[128 = 0]

[129 129 117 138 124 140 130 130 126 129 127 143 114 107 144 103 146 118
 124 121 127 121 120 165 109 106 136 148 131 145 147 138 137  97 109 109
 138 132 148 137 127 145 144 105 108 135 142  91 111 148 137 123 123 124
 146 141 112 117 131 140 113 120 142 136 145 109 140 134 133  96 127 121
 151 130 127 119 110 176 124 143 114 110 133 183 134 115 140  98 120 132
 131 153 149 111 121 115 138 122 139 122 118 138 106 156 119 131 170 135
 112  62 141 140 171 123 104 140 122 119 126 154 129 139  85 119 135 138
 122 137 118 122 121 124 120 119 154 136 125 116 133 141 157 121 129 141
 131 115 131 133 141 135 150 124 111 134 113 103 140 115  90 118 115 139
 141  96 141] => K
[115 125 176 118 143 127  98 131 128 138 112 125 119 131 136 107 130 122
 128 129 123 122 124 134  85  84 126 133 139 124 134 170 127  95 123  84
 131 130 129 155 146 157 150 130  84 136 157  93 166 140 125 126 113 152
 135 111 113 141 109 120 117 109 129 132 201 126 126  98 134 159 118 148
 150 123  74 136 129 145 122 150 115 161 144 181 127 127 167  99 113 117
 129 136 148 126 123 112 164 132  93  89 130 116 146 106 130 143 114 123
  39 126 132 134 147 130 111 123 121 124 123 104 126 131  98 150 143 123
 135 175 104 139 103 119 137 130 145 129 127 140 162  73 138 131 138 138
 152 121 126 122  99 136 126 134  47  99 147 100 134  73 142  85 129 142
 139 121 244] => K
[134 121 106 146 150 120 153 141 102 117 137 147 129 120 174 138 150 120
  97 128 120 149 133 171  72  86 130 113 199  80 170 165 123 151 111  82
 118 131 134 148 131 120 141 134 117 127 140   4 132 149 150 124  80 125
 113 133 135 149 150 131 112 181 137 124 122 131 158 125 138  94  79 148
 156  90 145 125 114 116 149 124  99  64 157 124 121 114 135 106  83 118
 158 142 156 106 119 142 134 118   4  89 121 142 119  24 119 158 132 139
 103 127 131 168 167 109  90 159 159 145 119  95 120 147  75 121  92 127
 108 149 114 129  86 122 121 122 154  90 122 139 123 164 130 136 143 144
 121  95 131 107 139 146 158 122  73  90 130  72 123  98 135  34 136 136
 139  61 143] => V
[144 135 110 117 142 131 116 100 155 118 120 134 130 125 132 119 124 125
 126 132 115 125 111 116 144 107 143 131 118 131 125 147 111 134 135 128
 140 124 122 125 131 131 106 136 135 129 139 115 125 152 123 123 111 148
 142 113 117 126 146 125 122 138 133 156 161 128 123 131 111 136 134 114
 152 135 140 130 149 124 128 124 172 123 132 143 117 135 123 129 116 126
 136 168 140 125 148 104 127 128 112 136 141 171 146 105 121 123 123 133
 102 154 131 113 142 117 130 158 126 143 111 119 135 132  90 138 133 136
 126 149 118 112 113 128 137 154 138 125 132 108 144 125 104 139 118 134
 127 121 125 127 128 107 129 110 124 130 148 121 134 113 130 133 126 131
 124 136 126] => T
[117 122 122 144 147 133 115 142 107 131 128 118 126 141 118 105 118 140
 103 110 131 130 141 182 120  91 163 144 128 118 155 156  91 123 106  84
 118 119 156 122 123 116 123 130  98 121 146   4 120 144 135 104 159 141
 119 123 132 133 127 131 163 134 115 146 134 115 148 120 138 122 113 108
 113 104 130 124 134 108 146 118 110 118 128  93 135 162 139 118  98  99
 136 133 140 137 137 185 122 116  69 155 134 106 120  13 146 127  79 122
 135 133  94  78  56 128 130 155 130 138  90 142 138 110  76 129 129 143
 112 161  99 135 139 134 159 132 100 163 119 165 117 134  99 139 127 135
 159  95 147 115 138 125 119 105 117  83  94 103 121  86 147 207 150 135
 146 108 116] => V
[143 132 126 141 158 117 109 140 126 128 127 138 123 131 183 131 106 126
 184 136 138 116 123 129  52 122 115 108  91  39 108 177 181 111  99 147
 149 133 150 125 136 117 129 131 115 125 142  86 131 130 141 145  26 121
 131 126 103 108 133 126 119 103 155 252 131 113 121 150 116 114 123  91
 106 100 176 141 131 127 142 106 128 138 144 185 119 181 133 141 126 131
 115 141 157 130 109 115 109 116  96 118 140 104 105  68 111 140 124 113
  95 120  87 126 227 138 132 129 145 119 139 123 135 114 105 160  95 142
 115 163 129 136 147 135 141 164 160 129 134 124 135 131 102 111 118 135
  88 123 114 115 122 103 141 129  71  84 128 114 131 154 127  42 140 120
 137  91 115] => V
[123 126 121 127 126 120 116 126 127 128 130 151 125 117 156 114 148 117
 116 129 121 124 130 151 120 106 139 125 160 146 160 154 134 124 123 104
 150 124 131 154 135 139 122 132  93 128 132 114 113 153 133 129 129 140
 129 144 118 150 135 115 129 143 133 117 142 134 129 129 122 110 118 134
 152 126 117 131 125 129 124 116 109 111 131 149 134 102 133 112 116 129
 116 159 132 110 123 118 100 139 124 119 150 132 132 105 121 123 119 140
 155 131 132 131 153 118 104 142 117 128 119 127 129 156 106 139 139 136
 137 118 105 136 116 126  75 121 132 137 134 130 140 131 123 129 125 125
 130 116 141 125 132 138 146 115  79 118 121 134 125  90 131 103 120 141
 124 105 142] => K
[112 143 126 102 130 118 139 125 108 100 143 169 145 120 140 137 146 118
 135 140 120 132 129 137 124 119 159 127 101  82 124 138 157  95 143 131
 140 135 142 143 142 120 109 135 121 118 120 128 140 124 133 138 168 124
 100 115 124 128 127 125 121 125 120  84 133 121 122 134 103  78 133 135
 132 121 132 130 131 119 133 119 135 124 138 128 146 127 128 105 115 137
 132 156 135 116 135 134 134 125 106 130 122  99  91  50 107 115 131 136
 136 116 106 128 165 114 110 137 147 117 133 122 140 134  83 124 122 128
 131 161 115 120 122 112 122 121 128  98 113 133 119 117 139 108 116 144
 139 101 125 125 117 134 114 124  88 124 137 120 126 133 117 126 127 139
 129  92 134] => Y
[125 138 127 117 144 112 134 118 144 109 138 154 130  96 132 134 149 120
 160 126 126 120 150 156 122 125 121 140 127  91 154 145 181  90  49 125
 152 131 139 134 125 140 129 132 113 137 123 117 131 146 117 137 143 112
 143 127 104 120 134 122 131  90 129 148 139 116 132 144 114 102 122 128
 135 117 142 130 111 127 131 109 122 137 154 145 131 121 121 122 101 124
 126 156 108 110 118 132 128 133 174 112 121 120  82  70  52 134 131 113
 106 132 114 166 218 130 133 132 118 101 119 130 123 153  80 185 120 139
 134 147 157 139 146 131 140 117 137 105 126 147 121 135 131 128 115 135
 106 109 132 128 128 123 118 151 108  75 121 121 105 105 132  70 129 126
 134  56 130] => K
[112 124 126 132  36 146 118 115 142 119 144 148 141 105 132 145 124 123
 125 110 122 134 123 148 145 114 123 152 131  60 158 147 174 110 123  98
 146 143 134 155 148 161 122 136  90 113 125 157 117 136 125 129 118 128
 138 180 113 139 105  97 146 159 134 123 172 125 115  43 137  97 129 125
 146 146 106 139 131 145 144 133 130 152 101 145 124 120 156 125 130 136
 128 145 115 121 126  41 120 122 163 109 130 136 135 122 121 116 124 128
  92 130 139 161 217 138  98 139 132 129 129 142 134 142  97 128 137 130
 120 130 118 135 136 125 134 111 144 127 113 108 154 129 147 126 139 140
  83 115 129 144 131 137 144 123 114  98 116 103 156 108 143  82 117 133
 136  79 152] => V
[107 151 121 142 132 132 120 128 143  96 131 117  93 110 129 107 153  69
 116 118 126 120 117 138 140  99 119 146 159 120 151 162 146 101 112  95
 147 133 122 161 128 161 118 126 106 129 134 100 124 150 135 136 115 148
 145 141 103 130 120  96 118 116 134 132 151 132 118 117 130 113 135 116
 147 141 106 141 141 136 129 128 129 147 151 143 125 112 148 109 120 131
 134 148 121 143 115 128 120 149 116 108 125 153 131 135 130 120 114 134
  92 128 136 135 138 115 101 131 112 124 106 130 137 152  90 154 151 133
 122 134 109 135 137 131 123 119 144 138 129 108 152 137 136 132 129 141
 116 104 128 124 120 140 144 119  91  97 108 101 127  87 142 127 108 133
 138  94 125] => K
[128 134 153 131 137 145 108 139 129 136 127 139 135 120 122 110 137 124
 163 133 135 122 137 159 119 123 142 149 132 130 141 140 151  83 131  97
 151 128 136 134 129 140 123 130  80 125 131 140 132 118 131 123 139 120
 143 129 114 134 101 104 137  68 124 116 160 135 140 143 129 106 133 118
 130 124  98 126 121 138 121 122 127 140 123 171 128 142 110 123  95 129
 125 153 139 132 101 116 129 137 157 102 129  94  98 120  97 129 122 118
  79 124 116 133 188 126 101 135 103 106  99 120 133 120  80 142 122 129
 129 145 122 117 128 136 138 131 151 137 109 145 138 111 101 116 119 127
 129 111 125 120 137 107 115 120  70  91 139 104 138  99 135 102 121 139
 137 115 107] => K
[149 134 129 143 119 132 117 134 133 122 145  98 124 129 158  92 115 130
 128 126 130 138 113 138   4 100 125 122 111 113 114 148 158  93 134 106
 132 120 124 107 130 139 143 121 115 132 146  92 121 109 128 123  49 117
 139 129 125 128  87 134 124  93 123 141 166 126 133 126 132 135 135 126
 114 111 105 145 104 155 162 115 112 111 134 192 120 138 139 129 134 116
 120 135 116 155 139 110 125 119 131 123 119 134 104 167  98 131 146 116
 101 122 127 126 187 134  55 131 132 130 129 131 133 122  97 146 149 135
 100 174 120 126 131 128 118 132 137 120 129 145 139 136 120 118 132 130
 128 132 118 110 122 117 128 131 112 105 137  95 126 109 139  93 124 136
 139 114 133] => H
[109 147 117 149 157 124 125 142 133 111 130  88 129 117 170 162 122 123
 161 126  99 125 131 108  85 104 108 105 100  35 124 159 186 100  88 121
 124 132 177 155 145 127 135 139 124 205 158  86 135 134 139 140  85 128
 123 122  87 121 159 129 130 140 106 133 124 136 117 136 107 108  93 123
 140 146 171 136 138 105 133 123 132 138 146 121 123 124 126  95 131 138
 133 153 164 119 121 148 118 130  74 106 113 135  87  17 131 151 146 132
 100 118  97 148 174 121 121 142 149 136 137  95 121 141  63 150  94 135
 123 174 122 143 140 125 146 140 143  85 141 133 111 137 116 116 114 135
 120  81 116 108 127 142 133 153  66  83 147 114 131 138 134  83 135 143
 122  62 126] => Y
[121 128 138 119 131 132 132 162  78 127 119 125 127 158 129 117  69 126
 132 110 130 136 142 189  96 118 166 115 126  94 149 151 113 146 113 106
 122 108 150 119 119  90 155 127 112 123 139  54 138 127 140 121 137 118
 109 125 139 129 149 140 145 156 134 140  84 129 148 128 131 104 124 115
  99  82 137 123 110 112 141  97 122 110 137 110  90 176 109 127 105 129
 134 120 142 145 122 182 123 119 112 145 133  87 114  81 127 132 106 122
 159 135 100  95  67 122 130 141 131 125 123 127 130 115  96 127 116 136
 127 158 135 136 133 111 149 131  97 141 116 180 102 120 105 120 131 132
 128  96 135 141 133 121  90 128  63 105 129 123 135 130 136 147 129 132
 141 128 117] => V
[115 138  99 102 129 138 141 116 114  61 141 146 194 128 143 141 110 143
 124 130 175 155 139 100 152 143 170 124  90  23 113 170 174 135 123 107
 147 149 134 144 162 122 100 151 133 118 108  56 115 138 105 134 156 127
  92  97 132 108  90 109  99 105 113 103 146 119 120 124 143  76 149 125
 130 113 141 153 108  98 145 128 154 123 123 123 164 144 150 109 122 129
 129 150 109 139 159 125 136 125 137 128 119 109 142   4 136 138 160 142
 110 137  93 149 226 109 144 149 162 119 164 135 123 110  51  93 116 139
 116 155 106 137 103 123 143 121 108  57 123 133 132 119 119 122 122 133
 137 132 122 113 139 134 153 116 115  58 101  82 129 154 124 155 123 141
 153  90 121] => V
[120 134 127 136 136 108 155 126 123 121 132 142 122 114 157 113 155 106
 126 125 121 139 131 167 103 110 115 133 134 130 163 155 157 132  98  99
 135 150 143 159 151 150 130 142 109 122 143  92 125 128 122 133 118 125
 132 114 107 158 155 134 119 149 129 145 120 128 140 123 132  86 126 129
 140 123 140 127 119 108 134 128 124 126 134 161 108 109 153 119 142 124
 132 172 142 120 113 101 125 131 139 115 116 116 134  71 130 117 135 126
 109 121 129 139 179 105  95 136 141 128 123 130 135 146  90 146 123 131
 111 104  79 118 122 144 137 116 143 131 119 140 136 151 141 113 131 127
 118 109 131 118 136 149 162 106  84 109 105 104 113 118 139  97 127 138
 140  77 140] => K
[111 132 117 118 135 118 137 137 146 127  99 141 126 119 141 130 123 103
 121 133 121 126 123 144 130 118 118 155  99  96 118 126 174  92 124 102
 135 147 127 136 138 156 135 140 122 133 133 116 128 128 122 136 126 131
 129 116 103 130 120 108 129 127 131 118 167 129 136 125 127  99 133  99
 144 148 150 137 121 115 125 131 127 132 134 166 107 118 134 107 137 110
 134 151 142 111 133 131 123 123 126 132 132 152  96 127 119 127 147 131
 125 134 121 122 173 125 123 126 147 123 127 132  81 126  74 148 117 142
 133 146 122 127 130 115 120 118 140 120 121 138 134 135 139 111 123 132
 132 121 126 128 110 133 125 143 100  95 131 111 127 133 144 135  91 136
 128  93 130] => Y
[142 122 127 158 135 119 113 120 138 124 124 129 107 120 134 130 119 117
 136 118 121 119 127 156 150 103 102 115 107 136 121 118 140 107 112 128
 129 113 132 122 131 136 127 143 115 136 146 111 125 153 127 129  57 124
 147 115 113 118 131 134 117 119 132 139 168 134 131 134 123 119 130 117
 155 147 161 127 164 128 116 120 124 116 113 154 125 128 144 100 124 116
 127 173 142 119 127 113 102 119 123 124 132 160 100 125 111 129 144 134
 120 122 129 137 183 158 112 137 121 132 134 128 121 119  76 126 128 152
 131 145 123 130 123 133 135 138 151 125 107 139 150 144 145 141 126 143
 142 110 116 127 146 132 153 117 167  81 129 118 137 116 129 135 122 133
 136 136 117] => K
[118 116 118 141 131 125 148 132 122 113 144 159 113 110 150 146 130 119
 148 141 115 130 122 178 113 113 114 131  89 113 102 120 203 104  95 154
 161 146 140 136 128 138 117 123  96 130 126 137 145 135 127 137 103  85
 136 120 112 139 111 104 139  83 135  85 104 122 128 122 124  71 127 114
 134 118 150 118  99 132 122 137 120 129 110 211 120 127 124 124 143 108
 123 177 147 112 135  88 122 125 208 115 130  88  37 169 112 122 168 114
 130 127 114 196 252 118 102 107 140 126  99 139 135 144  73 127 115 128
 113 127 133 116 130 132 130 116 158 107 121 161 149 153 163 103 115  47
  96 124 116 128 156 130 148 123 149  96 112 121 130 138 119  52 139 140
 119 103 154] => Y
[182 121  97 121  71 115 145 168 101 100 142 116 143 134 207  87  85 113
  36 134 139 134 108  88  69  61 109  82  99 100 157 179  71 189 156 117
 105 116  90 135 157  98 158 141 203 131 163  29 137 118 167 128   4 129
 124 130 130 124 178 142 126 252 120 153  81 143 151 105 116  78 124 154
 177  97 149 148 123 147 155  72  93  79 121 252  96  99  87  76 125 116
 136 173 173 116 134 112 134 129   4 152 140 165 216 164 121 143 161 130
 103 134 148  51 218 104  96 142 171 126 140 100 116 154 152 120 122 138
 121 139 108 135  46 113  83 115 129 129 100  63 138 143 128 123  96 138
 117 176 106 108 103  82 198 136  63 212 130  78 131 150 118  73 113 122
 125 121 142] => V
[119 129 114 145 125 116 142 124 122 120 107 148 129 110 152 122 149 123
 127 185 123 128 132 130 126 102  87 168 125 126 145 127 164 115 110  93
 135 139 132 157 135 145 135 136 123 122 136 128 125 141 136 141 111 125
 138 111  71 170 125 119 128 125 132 136 130 120 158 126 129 105 131 124
 150 124 224 122 111 145 127 120 125 117 136 185 124 113 133 117 113 125
 123 177 127 113 126  99 137 134 132 116 135 132 111 126 112 125 153 141
 106 126 127 134 189 110 100 145 125 133 116 130 126 148  73 114 145 120
 134 119  64 115 110 131 136 119 143 134 133 131 136 139 144 116 128 146
 114 113 128 107 120 139 150 122  78 117 113 106 129 143 133 110 130 145
 118  87 148] => K
[130 147 107 127 142 129 128 136 131 129 133 116 141 150 176 125 112 129
 117 136 151 133 112  95  90  95 103 145 101  59 100 166 193  99 102 144
 133 135 109 142 154 148 163 135 139 127 143 123 160 115 121 123  31 106
 117 129 103 119  99 127 123 127 128 117 157 143 109 129 129 150 115 123
 129 131 138 146 116 128 149 118 116 125 146 237 120 134 176 101 126  91
 134 121 136 116 122 118 127 144  70 125 117 148 139 179 123 129 149 127
  74 163 102 104 214 134  94 137 136 124 138 121 127 140 106 160 135 158
 107 168 110 135 131 132 123 126 130 100 136  98 143 132 118 104 125 127
 123 158 107 148  85  95 141 156  70 133 129  93 120 172 143  74 142 112
 134  70 131] => H
[135 138 115 125 137 128 110 110 156 126 126 130  91 126 123 112 115 114
 136 132  99 133 131 121 162 140 174 124 103 117 121 139  99 140 111 144
  93 144 142 103 121 123 107 138 151 128 142  96 125 133 126 138 143 145
 143 128 120 115 163 138 141 136 131 141 140 128 146 106 116 112 135 119
 160 147 163 130 159 128  98 139 148 133 135 101 137 126 105 120 114 146
 120 153 129 113  61 153 139 143 106 176 127 161 129  70 140  84 121 131
 125 128 150 115  85 110 132 149 111 137  98 108 112 134  97 116 134 134
 139 153 115 149 131 107 117 137 138 133 145 135 108 119 117 131 132 133
 126 101 135 125 131 138 143 113 144  82 127 140 138 108 126 184 131  96
 122 127 107] => Y
[136 135 112 126 108 145 115 122 136 105 107 174 114 138 126 110 143 123
 112 128 133 129 114 133 136 108 158 136 129 144 134 141 121 118 105  97
 130 131 128 143 138 161 133 111 138 122 154  90 121 118 144 114 145 120
 138 117 122 126 111 108 125 150 124 133 158 135 124 118 116 145 128 141
 160 123 132 126 114 146 121 120 144 152 129 252 131 143 121  88 103 122
 142 159 142 118 112  96 137 133 126 143 123 108 166 112 139  99 124 133
  62 129 130  62 155  95 109 136 115 110 120 106 118 151 106 121 140 143
 133 151 112 123 112 133 110 134 144 151 115 151 166 211 151 135 130 124
 155 139 111  95 116 130 151 108 104 129 117 118 125  95 118 162 122 131
 139 142 143] => K
[102 131 113 136 131 149 124 112 113  81 132 148 131 116 152 135 161 122
 126 131 120 127 169 152 108  98 147 128 129 114 146 151 135 125 107 126
 138 127 146 151 128 136 125 121 115 123 168  83 128 159 148 124 139 138
 136 118  98 138 141 120 111 149 125 122 113 138 127 136 119  99 126 144
 154 124 149 130  96 110 130 138 125 129 127 170 124 114 128 101 149 124
 154 186 147 116 120 105 142 154 114 109 128 131 117  29 117 127 146 129
 109 132 114 133 187 104 104 148 149 120 128 115 124 143  87 121 113 130
 133 120 115 127  88 135 125 118 140  91  99 150 129 148 141 109 132 130
 123 114 125 121 142 141 135 109 108 178 125 114 136 107 129  98 115 142
 129 102 138] => K
[116 142 120 174 142 119 108 138 115 169 120 135 101 126 170 120 112 117
 144 120 103 116 140 168  70  51  81 136 130 137 156 130 171  75 116  94
 121 127 164 139 137 138 132 132  96 119 158  97 143 120 146 102 106 130
 153 126  91 129 114 117 100 119 140 136 182 125 144 126 126 151 117 107
 118 118 111 134  94 131 132 116 103 123 147 202 109 134 155 121 119 117
 130 132 152 121 139 127 126 139  58  86 129 148 103 167 116 170 126  59
  90 119 115 129 167 137  99 134 156 116 132 130 130 123  92 161 133 129
 127 148 111 121 130 141 126 121 163 144 126 151 162 148 140 133 143 157
 134 122 119 125  97 128 147 102  86  75 136  85 129  91 158  79 147 135
 145  69 129] => V
